Each row has a hidden stage along a path, written after it and counted from one end. A new block has a new path.
[ -21   75   44    3  -73  191   -7 -170 -102 -197   11  252  117 -174
 -355  107  119  -65  217  119  -93 -231  142 -236   39   47 -208  362
  -47  238   48  -30  132 -137  -96] : 14
[ 167   21   13   29   -7  -26   55 -313 -144  -95   14  161  162 -200
  -86  126  -24 -137  104   51   25 -327  295 -240  127  -35 -185  204
  -21  257   49  138   88 -415 -210] : 18
[-101   99 -285 -129  -17   19 -108   37   80 -185  -17  165  -60  -45
 -157  245  -63  -69  332  165 -127 -411  428  -51  122   30 -154  106
   97  401  105  178  119 -339   40] : 3
[ 382  181  329  -27   50  -14  103  -34  410   36   93 -186  122  -16
  104   39  261   58 -158   -1    1 -102 -298   72  -23  190  129 -112
  288 -251 -122   16   25 -194   86] : 11
[  55   58  -56   11  -81   76   43 -200 -211 -202   35  226   61 -169
 -235  113  -18  -78  142  163  -86 -216  340 -288   49  -54 -170  323
  -38  226   28   22  190 -289 -171] : 18
[ 191  293  -22   40  -43  -36  234 -100    6 -266  156  113  -48 -163
   32  137   78  -16 -118  174  -62  -20   31 -148 -106  -57  -75  162
  148  -28 -109 -167  329 -361 -146] : 21
[ -40  359   83  234 -184  -70   91  -54 -366  142   -8  -44  -23   70
 -178 -147   24  228 -162 -193  197  167   86  -70  -37 -102 -269  349
 -128  -53 -219 -108  209  107 -210] : 21
[  33  164 -134    9  -49   11  127 -183  -90 -265   48  237   77 -178
 -176  192   39 -104  137  144  -76 -212  175 -168  -20   -6 -246  235
   21  285   45  -44  164 -284 -171] : 20
[-106  -34  122  -29 -231   40   56   86 -120  -38    9  -76   94  265
 -236 -125  138  188 -157  -96   33  351 -292  -60  -91  131  119  -21
 -174 -163 -118  -47 -130  417   56] : 13
[ -68  139   16  171 -144 -144   37 -136 -357  174 -109  -24  145   87
 -177  -78    3   96  -68 -270  226   37  147  -34   87  -70 -295  206
 -184  160  -76  117  -62  132 -222] : 20
[ -48   92   67  -81  -93   -1   23  145  220   -8  -56 -103  188  238
 -286   48  268  117   39 -101  -34   81 -324  205  -74  252  -55  -89
   65   19   -2   40 -273  399  159] : 12
[-259 -323 -267 -308 -246 -100  -41  224   27 -142  -55 -142  138  523
 -230  -19  -50  130   39  -11 -103  236 -174   44 -112  333  252 -449
 -191   77   77  223 -463  508  233] : 6
[ 464  271  311  -41   46  -66   14   86  444  193   91 -373   -9   94
  150  -49  143  198 -182   29  -20 -151  -61  124  -13  196  197 -129
  393 -382 -199   99  118 -243  162] : 7
[-201 -304  -53 -157 -194   -1   21    8  -44 -146  -78    0  246  234
 -190  -40  140  -11  -65 -111    0  197 -301  -78  -23  235  138 -241
 -212  119   70  130 -378  422   49] : 9
[-464 -211 -537 -275 -198 -221  -86  360   -3 -156 -162  -33   56  523
 -225  168  -55   52  158  -92  -53  177   55  243   30  131   39 -412
 -149  396  158  329 -498  499  221] : 3
[ 486  278  353  -81   61    4   91  -28  493   54  190 -237   83   64
   43   69  149  162  -20  123  -68 -194 -272   93 -109  292  152 -110
  316 -349 -151  -22   87 -330  181] : 13
[  -1   89  -59   24  -82   89   15 -109 -196 -183  -17  222   51 -158
 -300  119   70  -71  131  129  -96 -167  357 -212   80  -94 -208  366
   17  246   34   33  156 -140 -141] : 17
[ -30   -9   48 -160 -108  -30   36  185  296  -44  -35 -168  193  322
 -212   25  253  127  -24  -75  -65  151 -425  208 -121  330  103 -268
   66  -57   -2   64 -344  439  221] : 10
[ 389  476  204  152  -27 -282  338   78  154   40  167 -281 -104   57
  375  -35  179  194 -580  -92  155  345 -272  131 -123 -116  101  -98
  297 -476 -346 -163  272 -176  -85] : 22
[-286 -166 -265  -73 -186 -186   13   -8 -252  -30 -177   29  290  318
 -343   63   -1    4  120 -207   80  102   13   82   28  110 -208 -118
 -272  393  136  253 -485  459  -48] : 19
[ 577  219  264   32   56 -223  167  -48  214  127  130 -289    7   16
  309   26   53   96 -340   26   61  -26   78   33   53  -62  194 -124
  336 -365 -211  131  143 -435  -17] : 18
[-123  -75 -260 -264 -175  -80  -55  262  104 -129   35 -141  -49  415
 -149   46 -120  180   89  124 -141   81   53   49  -93  228  223 -292
  -25    5   -4  158 -154  158  247] : 4
[-237 -285 -305 -121 -216 -290  191   12 -230 -199  -86   14  256  339
  -64   65   14  -50 -175 -181   95  390 -237   25  -46   61   45 -387
 -289  229   86  177 -496  434  -72] : 20
[-147   47    2   -9 -125  255  -70  -71 -101 -193  -51  220   62 -161
 -387   15  174  -42  166   94 -125 -185  148 -252   32   87 -169  371
  -32  237   35  -44  152   38  -77] : 8
[  64   49  133  -12  -54  179   66 -144   45 -243   54  197  106 -201
 -176   89  227  -92   33  108  -84 -120  -90 -224    6   69  -47  213
   40   82    0  -84  139 -149  -75] : 12
[ -50  -40 -224 -126 -122 -266  225   48   45 -202    3  -45  183  277
  -12  138   60    0 -122  -63   18  240 -279  129 -127  130   22 -353
  -52  112   30   80 -326  213    7] : 21
[ 457  290  396   52  -59  -20   96   20  126  150  187 -286  -78  104
   82 -118   56  283 -280   64   21   99  -42  -56  -62   34  229   60
  201 -540 -307  -56  275 -239   62] : 15
[ 108    0  -10  -69  -27   48  -38  -96   45 -107   13   47   23 -119
  -15   57   12  -62   44  109  -63 -280  263 -204  112   45   24   81
   96  124    7  144  147 -331  -45] : 6
[ -98 -145    9   62 -113  -71 -116 -206 -313  165 -148   -7  155    2
  -30 -114  -65  -31  -33 -260  228 -164  276 -209  258  -23 -107   78
 -230  252    6  314  -93  -59 -194] : 5
[ 495  329  266   61   26 -224   98   30  208  264   79 -365   13  141
  149  -19   49  217 -235  -54   88  -41   80  160   18   13   69  -65
  312 -351 -226  133   83 -248   41] : 18
[-320   34 -346 -161 -242 -225  236  224   -7 -286    9  -32  142  477
 -227   97   86  137  -67  -76  -25  475 -496  215 -298  244  -33 -352
 -172  107   12  -85 -386  613  102] : 22
[  84  313  -71   75  -15  -97  158  -68   12 -126   10   88   55 -106
  -86  161  138  -33  -10    9    5 -107   81   28  -17  -43 -276  179
  146  173  -33  -39  129 -164 -142] : 21
[-169 -237  -65 -130 -235  -39  101   99 -145 -206  -15   12  148  283
 -188  -18  122   47 -176  -51  -23  420 -260  -79  -56   78  194 -186
 -200  -17   -5   50 -292  451   49] : 14
[-315 -418 -275 -209 -203 -210   -6  180  -65 -101 -207  -98  242  404
  -90   -5  105  -41 -156 -232   42  324 -167   92   75  140  170 -468
 -179  234  130  346 -612  625   88] : 6
[-106  -49 -220 -167 -120 -231   27   80   62   17  -99 -125  280  433
 -302  123  -12   94  193 -120   -2    1 -105  262  -72  287 -130 -289
  -91  256  112  253 -525  372  127] : 19
[ -32  159 -156  -24 -125   35  175 -132 -131 -347  121  230   22  -82
 -196  143   -3  -25   88  192 -104  -44   24 -218 -147   52 -150  185
  -70  166   -9 -165  203 -194 -129] : 21
[ 168  138  207   11  -33  198   75 -151   81 -209  109  159   51 -237
 -134   71  207  -43   10  158  -94 -154  -49 -247   -8   53  -16  269
  103  -29  -60 -128  267 -276  -65] : 12
[-237 -171 -125 -120 -202  -65   18   96 -115 -102 -107    8  226  322
 -342   32  113   52   37 -125   -7  234 -157   53  -20  146  -22 -129
 -195  180   74  145 -413  526   68] : 15
[  81   82  177   47   -7  189   29 -217   41 -160    0  209  147 -298
 -165   81  253 -137   59   36  -32 -256  -21 -220   82   50 -154  299
   63  166   16  -43  157 -211 -131] : 11
[ -55   97   47 -115  -68   81  -13   47  254  -73  -30   -2  221  158
 -383  109  227   69  243   -9  -95 -130 -274  144  -91  344 -137   -6
   46  145   63   26 -233  249  160] : 12
[-245 -141 -320 -151 -217 -185  100  152 -135 -183  -84   -2  170  385
 -287   92   28   55    7  -59  -52  294  -94  105  -98  113  -25 -231
 -160  216   80  135 -412  503   51] : 19
[-123   43   58  -25 -123  235   -3  -74  -28 -220   -6  209  122  -97
 -377   44  220  -26  146   69 -106  -92  -91 -188  -37  147 -133  272
  -57  173   32  -99   61  102  -32] : 11

Each row has a hidden stage along a path, written after it and counted from one end. A new block has a new path.
[-113 -159   27  103   -5  219  124  241  198 -232 -405  271  312  -75
  -65 -142 -460 -334  172  536 -503 -241  227 -284  157   17 -298 -464
 -219  258   64  205 -346  222 -499] : 19
[-127   76  124   92 -319 -421  -69 -420  -17 -184 -213  -84  -44  334
 -127  224  327   28  229  263 -225  196   53  230 -275  191   76 -214
  357   85  -81  278  -38   18   59] : 16
[  90  -94   20 -125  101   18   83  159  121   -1  268   74 -167 -119
  181  -39  -49  193   25 -126    2  -41   -7   25   67 -214 -147  134
   -9   73  -81 -101   54  137  -43] : 24
[  16  -79  -36  114   91  -32  105    6   91   18  -91   11    9  -29
 -232   25  139   79    2  -90    3   -8 -155   60   80  114   14  114
 -115  -50 -127 -155  -44   89   16] : 28
[  61    5  -73  156   94  169 -133  -20   63 -157 -317 -204   96   57
 -133   40   11 -260  212  113 -132  163  -82  -90  -86  143   26 -100
 -110  -16  175  151 -161  185  131] : 3
[  96   26  -56   10  134  -96 -125   42   24  -25   81 -194  -32  136
   12  -63 -132   -5  -73   50  150  174  -42  -87  -46  -16 -161 -127
  -64  -23  126  164  171  123  125] : 9
[ -14   40  143  -62  -79  -80  148 -108   54 -119   77    8  -88   22
   52  106  141  130  196   -1 -212   52   32  125 -126  -49   12   99
  215   72 -108   64  -22   62  -13] : 23
[ 155   14  -84  -58   65  220 -168  129   69  -89   88 -148 -115 -148
  185  -26   -6   20  156 -151  201  181  -91  148   31  -67  108  324
 -119  -78   43   13   53  165  324] : 5
[  67   40   77  -40  131  -45  206  -20   46   16  199  -68  -95   -2
  -25   49  107  199   27 -194  -46   56  -90   36  -72  -64  -20  219
   88  -42 -109  -67   88   57   57] : 27
[  11  -61  -55    2   34 -212  154  -72  106   33  108  -31   38   79
 -222   49   18  122  -60  -58  -44  -21   -6   61   24   19 -137   45
   43  -35 -167  108  118  -58   43] : 23
[ -52  -74   11  -33 -102   -8  103   61  139 -110  -19  148   65  -81
   -8  -19 -124   34  116  147 -155  -91  108   99  103  -16  -74   38
  -20   79 -161  106  -51   59  -92] : 20
[   6 -157 -131  253  180  126  109  144  133   22 -344   69  192  -79
 -377  -59  -25 -107  -42   33  -34 -101 -167  -91  201  213  -10   12
 -371  -67  -86 -193 -176  152  -80] : 32
[  53   -1   92 -129   70 -253   25   -8   43   36  371  -15 -280   51
  158  -29   51  338  -87  -94  121   86  -66   50  -31 -161 -179   16
  127   64  -74  -88  210  113  -25] : 22
[  -6   83  -23   84  -38   19  -94  -45   12 -133 -175 -140   87   47
 -132  -15  -15  -66   88  118   91  187  -69  106   -1  194   88   51
  -96  -80   21  147   28   89  188] : 8
[  44   83  -41  177    2   70  -65 -246   34 -179 -352 -308  110  170
 -217  208  222 -271  343   60 -289  229  -58    3 -273  203  154   -4
  116  -58  117  287 -168   78  262] : 1
[  84   59  -67   72  110 -130 -205  -62  -12  -14    5 -270  -84  147
 -106  -27   65   38  -71  -24  276  271 -186   24  -49  120  -31  -44
  -80  -93  112   53  174  121  248] : 6
[  49    8  -10  137  259 -175  123  -19   17  133   53 -114  -54   94
 -283  -37  111  195 -208 -149  171   84 -259  -75   22  126  -69   55
 -125 -117  -81 -217  144   95   28] : 31
[ -71   73  -76  131  -86 -200  -47 -129   20  -62 -178 -122  182  141
 -339  -30  -47  -17  -62  175  153  147  -48  140   56  299   39    1
 -103 -133 -105  227  139  -35  183] : 10
[  -3   34   52  174  154  -64  107  -38   10   30 -122  -51  -33   30
 -246  -11  177  134  -54  -62   78   90 -250    3   16  194   72   96
 -121  -90  -86 -256   -6  155   -1] : 32
[  84  116  -55   40  204  140   -5   79   25  -42   21 -229   86  -27
 -107 -102 -179  -35  -16  -22  141  179 -111  -66   23   93   -6  156
 -179 -146   66  121  135   90  208] : 4
[ -46   83   10  105  -48  -66   29  -95   30 -153 -229 -111  214  164
 -190    8 -130 -160   95  275 -153  108   75  -30  -82  174  -37 -155
   -1  -12   28  342   -3   37   35] : 11
[ -22  -55  -10   43 -141 -188  134 -203  113 -143 -158  -48  172  240
 -146  206   23 -174  234  202 -483  -23  224  -10 -216    2 -130 -213
  263  107  -40  462  -99  -57  -26] : 18
[ -83   17   47   66 -120 -290  -36 -153   40 -108 -116  -21   37  222
 -105   27  -26    5   38  291 -119   87   74   21  -84  106 -122 -277
   99   82  -29  240   34   65  -71] : 15
[ 110 -106   -4   39  220  211   66  257  107   16   16   85 -116 -201
   87  -87   -7  104   27 -140   58  -42 -159  -49  132  -84   -7  191
 -235   10  -38 -332  -90  276  -59] : 31
[ -94   63  -32  131 -144 -220  -58 -172   18 -104 -215  -91  149  171
 -278   17    7  -33   17  234   49  145   -8  150   -4  276   43  -74
  -27  -68  -85  242   71   -3  127] : 11
[  -1  -31   -3   47 -114  -17 -107  -20   71 -186 -196  -20   51   95
   55   40  -55 -151  205  248 -167   75  100   26  -76   23  -42 -178
   28  104   63  242 -105  147    2] : 12
[ 123   64   17    6   97   91 -132   -4   11 -143  -32 -236  -63   88
  123   37   13 -104  174   14  -32  228  -39  -58 -178  -39  -19  -52
   39   16  206  161   -2  192  172] : 6
[  19   19  199  -59  179  221  165  242   61  -97   88  130 -122 -186
  213 -146 -149  129   79   48 -115  -28  -60 -139   60 -136 -114   18
  -97  134   24 -230  -89  305 -280] : 26
[ 215  200   69  -66  145 -107 -104 -269  -57  -47  255 -481 -303  238
  202  229  341   92  228 -267  -52  412 -120    6 -480 -130   79  175
  389  -62  176  196  164  102  421] : 1
[  51  -13   65   55  182  -16   94   51   45   15   40  -18 -129  -15
  -40  -25  109  158  -20 -104   21   51 -180  -45   -3    1  -46   52
  -57    5  -29 -235   -6  191  -58] : 29
[-124 -155  -30   68 -282  229    6  133  197 -290 -445  296  258 -178
    1  -22 -222 -267  362  432 -370 -175  234  128  176   85   40  -65
 -159  165 -118  211 -357  146 -179] : 16
[ -65  -62   49   11 -194  -71   61  -96  114 -189 -170   90   71   62
   -8  109   21  -82  266  229 -356  -34  164   92  -77    5  -40 -112
  146  143  -83  241 -155   59  -89] : 19
[  29  -33  143 -123  117  159   56  275   86  -57  216  185 -228 -259
  297 -185 -131  258   20  -19   83  -30  -83    8  171 -177  -98  128
 -140  117  -59 -315   -8  296 -205] : 25
[ -26  -30   64   34   53  -51  165  -11   86  -73  -42   28   43   42
 -118   14  -24   24   58   81 -214  -29    7  -59  -15   14 -133  -97
   31   68  -50   47  -53   84 -144] : 24
[ -60    7   64  -27  -18 -237   68  -38   56  -11  132   49  -76   46
  -72  -58  -26  228  -85   80   60   33  -38   81   62   33 -124  -28
   21   32 -145  -12  139   59  -77] : 21
[  39 -109  -35  186  228  180   95  197  103   -4 -240   68   73  -97
 -171  -87  -47  -62   -4   28  -52  -66 -165 -154  136   96  -34   -8
 -311   -5   -3 -249 -171  251 -137] : 32
[ -13   12  118  -15  119  -56  129   64   54  -30  102   46  -89  -23
   -8  -82  -46  175  -42   31  -20   17  -83  -54   38  -21 -142  -41
  -30   59  -47 -124   42  159 -160] : 25
[ 120  100  190 -109  166  -91  152  -65  -15    4  339 -135 -300   66
  202   92  228  291   78 -252  -57  158 -115   -1 -240 -189  -32  170
  255   30   -3 -123  120  146   45] : 27
[  49  -56  100  -46   78  139  113  125   97  -94   47   89 -116 -127
  149   -7   19   83  161  -37 -160  -27  -31   -8    9 -125  -49   80
   -1  107  -25 -138 -121  214 -124] : 26
[ 143  126   39  -16  129  112  -65  -39  -10 -132   38 -301  -63  100
  124   67   36  -82  195  -57  -65  258  -44  -61 -245  -56   14   49
  103  -26  197  202   39  150  230] : 5
[  74   11  -75   66  -19   -2 -226  -60   28 -107 -115 -194  -61   59
  -31   45  140  -42  128  -19  156  232 -125  148  -50  106   95   62
  -50  -61   72   75   19  136  285] : 6

Each row has a hidden stage along a path, written after it and counted from one end. A new block has a new path.
[-169  -36   10   98 -115  117  145  -36    2  -14 -223   23   -1  -50
  -40   -9   38  133 -175   82  -70   34 -119  -65  -58   44   24  -94
   10   12 -211    6 -238  -10  -94] : 18
[ -61 -168   34  114 -192   70  157  -38  158  116 -106   56 -122   25
  -30 -174  -70   33  -47  -48 -128  -75  -92    8 -149  203   28 -125
   -1  -39 -306    1 -141   -5   20] : 19
[-337  172  173 -148  -26  288  203  175 -147   -1   46  -32   12   81
  242  129  149  -41 -122   37  -36   72 -283 -126  211   55   10  -28
   70  -65   24   55 -180 -266  -92] : 17
[ -31   76   46  -23   56   37    9 -115 -144 -127 -211  -74   61 -175
   -3   15   27    4 -167  156   70  110   23  -88   16 -143  -39  -53
   19  -59   46   43  -63  -57  -36] : 8
[-177  231  187 -311   79  194   79  119 -273  -50   98 -165   13   -6
  258  118   31 -178  -58   63   76  143 -142 -125  241 -117  -34   -5
   79 -151  271   99   68 -338   56] : 5
[-177   16 -130  126 -133 -151    9  115  202  144  -53   86  -74   90
   20  -17  -29  140  101 -218 -223 -264 -177 -185 -197  177   59 -216
  -96  170   34  -75   -7  202   43] : 24
[ 178  -22  -20   39  211 -214  -93  -10  -18  116   30  -23  -29   28
   58 -171 -128 -133  290 -244   93 -209   69  -21 -111   23 -113 -104
  -85  177  251  -33  318  154  188] : 0
[ 150   -1  -16  -18   69 -231 -120  -50   23   -6 -103  -83  -39  -68
   16  -94 -117  -73  108 -109  -29 -131   19 -112 -143  -65  -26 -146
  -68  -21  229    8  219   89  230] : 8
[-154  143  -94  120  146  -44   25  128   66  112  -62   43   53   57
   14   89  100  115  145 -212  -90 -279 -244 -189  -70  146   35 -115
 -123  276  181  -42  -43  235  -26] : 24
[ -65  -61 -187   54 -175   13   70  -56   93  148 -179  -70  -69  -83
 -265  -23 -190  198   17  -57 -118 -112  -95 -115 -234  110  116 -144
  -88  117  -88   26  -91  137   34] : 23
[-209  129  128  -91  -21  -56    6  146  -85  -17  108   48  -37  112
  366  -16   71 -130   -9  -66  -30    8  -51 -118  100  -31 -109 -128
   63  -26  162  -55  123 -149   27] : 2
[ 163  222    5  -67  450 -161 -160   41 -129    1   13 -120  104  -51
   97   46   44 -159  260 -199  116 -225  -67 -152   26  -74  -68  -46
 -118  156  556   24  295  149  171] : 6
[ -28 -177 -165  126 -205  227  197 -254   27  105 -350  -84  -35 -240
 -468  -81 -209  259 -166  161    0   65    6   10 -229   97  116  -56
  -39   72 -407   84 -322   80 -123] : 24
[ -65  252   39 -144  268   74   -8   43 -259  -91 -107 -171  134 -101
   55  185   81  -20    4   26  106    3 -165 -186  133 -157   -6   -5
  -43   55  374   82   26  -50   29] : 11
[-152   86   59    0    3 -167  -46  121  -18   29  103  102  -40  122
  318  -76   38 -105   81 -150  -25  -90    2 -111   16    9 -129 -159
   19   84  175  -96  180  -14   30] : 0
[   5 -115  -65  -19 -206   -8   54  -99   13   35 -205 -104  -86  -99
 -158  -78 -205   96  -67   38  -78   17  -24  -72 -179  -13   65 -139
  -24  -57 -102   47  -35  -20  113] : 15
[-175  210  -43  -77  100  -40  -54   56 -187   -2   31  -15   65  -24
  140   75   27  -14   34  -36   92   -8   15 -163   67  -94  -86  -92
   -8  180  296  -39  111   -1  -81] : 0
[-112  174    6 -194   20  136   28  -36 -215  -60  -92 -168   52 -151
  -23  125  -31    4 -107  123   62  106  -70 -159   76 -126   32  -40
    8  -45  192   94  -37 -151  -23] : 11
[ 149  126  -31  -37  286 -261 -158  120   37   98   71  -70    2   72
  122  -18  -30 -131  355 -347  -34 -363 -145 -178  -86   55  -22 -136
 -154  154  506  -10  337  194  278] : 13
[  62 -170 -109  154 -181 -314  -92 -126   97   29 -168   69 -102  -44
  -28 -237 -201   54   19  -68  -49  -59  204  -34 -274  -43  -88 -222
  -25   80  -73 -101  165  157  108] : 0
[ -60  -47  -27   85 -121 -210  -62  -37   40    4  -64   92  -66    5
  125 -152  -65   -9  -19  -51  -41  -34  125  -67 -132  -29 -101 -189
   12   50   -5  -98  117   54   26] : 1
[  76  -59  -31    9  -87 -149  -60 -121   28  -31 -179  -56  -54 -120
  -52 -107 -132    5  -37   12  -46  -26   60  -88 -164  -63   -7 -151
  -29  -67   30   11   76   35  128] : 10
[-154  -10   88   78 -149 -143  -13    2   49  -67  -53  141  -63   30
  268 -127   64  -52 -145   22  -83   32   69  -71  -42  -23 -116 -179
   72  -67  -78  -99   18  -54  -34] : 3
[-212  184  103 -181  -43  254   81  -22 -137   -5   90  -23   10  -90
  131   41   80 -118 -153  124   52  103  -33 -108  157   49  -17  -32
   71  -92   48   62 -118 -246 -188] : 11
[-162  150  -13    0   43  -85  -63   34  -78    8   52   82   25    2
  193  -14   64  -51    9  -49   39  -42   59 -127   23  -19 -107 -124
    5  143  183  -80   92   22 -109] : 1
[ -61  -32  102  -25 -143   41   38 -105   21    2    8   57  -83  -68
  125 -173  -23 -132 -141   82   -4   76  119   -4  -20   55  -74 -107
   78 -142 -143   -7  -20 -149  -64] : 5
[-228  237  161 -261   70    6   19  259 -209    1  193  -82  -20  152
  416   97   38 -181   83 -114    4   13 -169 -169  204  -90  -80  -82
   54  -42  387    9  219 -249  136] : 2
[-354  -21  -78   37 -362  244  219  -50    7   34 -222   10  -44  -99
 -146   52  -41  254 -301  188 -127  139 -116 -110  -76   71  102 -115
   46   -9 -354   24 -379  -93 -215] : 23
[  83  -89 -178  209   44 -103    7 -107   97   75 -309  -34   15 -108
 -279  -50  -96  202   59  -91  -63 -191  -75  -82 -268   61   63 -128
 -139  208  -43   -6  -66  305   59] : 20
[-115   68  -38  -12  -32 -114   -8  105   -5    5 -114  -52  -14   41
   71   61  -22   79   35 -106 -122 -114 -186 -189  -75  -28   33 -159
  -59   56  174  -12   47   52  130] : 16
[  52   32  115  -66  147  237  106 -195 -229  -85 -183 -131   72 -228
  -81  -34   -1  -78 -170  217  199  187   57   30   88 -105  -51   52
   49  -86  -57  112 -117 -152  -79] : 6
[   0  232   25 -176  231   81  -47    3 -150   38   91 -115   62  -94
   59   65   28 -153  104  -56  103  -89  -60 -145   93   12  -15  -22
  -49   50  367   74  106  -47   -7] : 10
[ -38  185  -40 -137  125   58  -43  -90 -245  -85 -139 -165   91 -207
  -60  112  -29    9  -91  129  122  105   28 -144   42 -190  -11  -38
  -12   28  253   68   23  -52  -33] : 5
[  84 -140   64   89  -61   83   74 -277  -44  -72 -249   -3  -19 -220
 -113 -195  -64  -26 -227  213   99  161  186   74  -88  -45  -71  -47
   61 -114 -290   33 -131  -64  -81] : 5
[  32 -205 -149  161 -259  -58   44 -179  181  103 -237   26 -109 -114
 -256 -182 -192  158  -66    0 -125  -81   52  -29 -312  128   65 -180
  -53   40 -283  -16 -115  149    6] : 18
[  -9 -137  147  113    5  177  206  -39   66   81  -92   46  -53   25
   28 -170   32  -58  -35  -33  -16  -56 -122   69  -24  200  -24  -36
   16  -43 -285   32 -167  -51  -12] : 18
[  36  155  184 -112  273  -90  -40  155  -59    6  113  -51    3  101
  322  -14   88 -246  194 -208   11 -181 -170 -117  109   15  -78  -66
  -34  -38  384   25  238  -56  217] : 9
[  14  -60  -15   -7  -46   57   78  -42   18   91 -101  -75  -54  -43
  -94  -73 -113   20   30  -52  -36  -72  -94  -50 -106   86   42  -90
  -39    7  -44   49  -29    3   82] : 17
[ -64  -42  117   89  -53  140   99 -167    5  -52 -122   94   -1 -126
   42 -144   92  -61 -215  149   43   77   72   18    4   79  -68  -53
   63  -87 -259    4 -203  -86 -190] : 11
[  18  176   23 -158  157 -131 -106  129  -32   67  131  -89  -20   51
  179   22  -25 -159  225 -224  -32 -213 -131 -190   10   25  -11 -118
  -78   31  448   22  266    5  199] : 11
[-270  345  190 -296  193  208   66  200 -321  -39  187 -102   73   51
  366  183  154 -194  -14   10  112   98 -171 -159  325  -93  -78   10
   76  -25  381   56   72 -302  -48] : 3
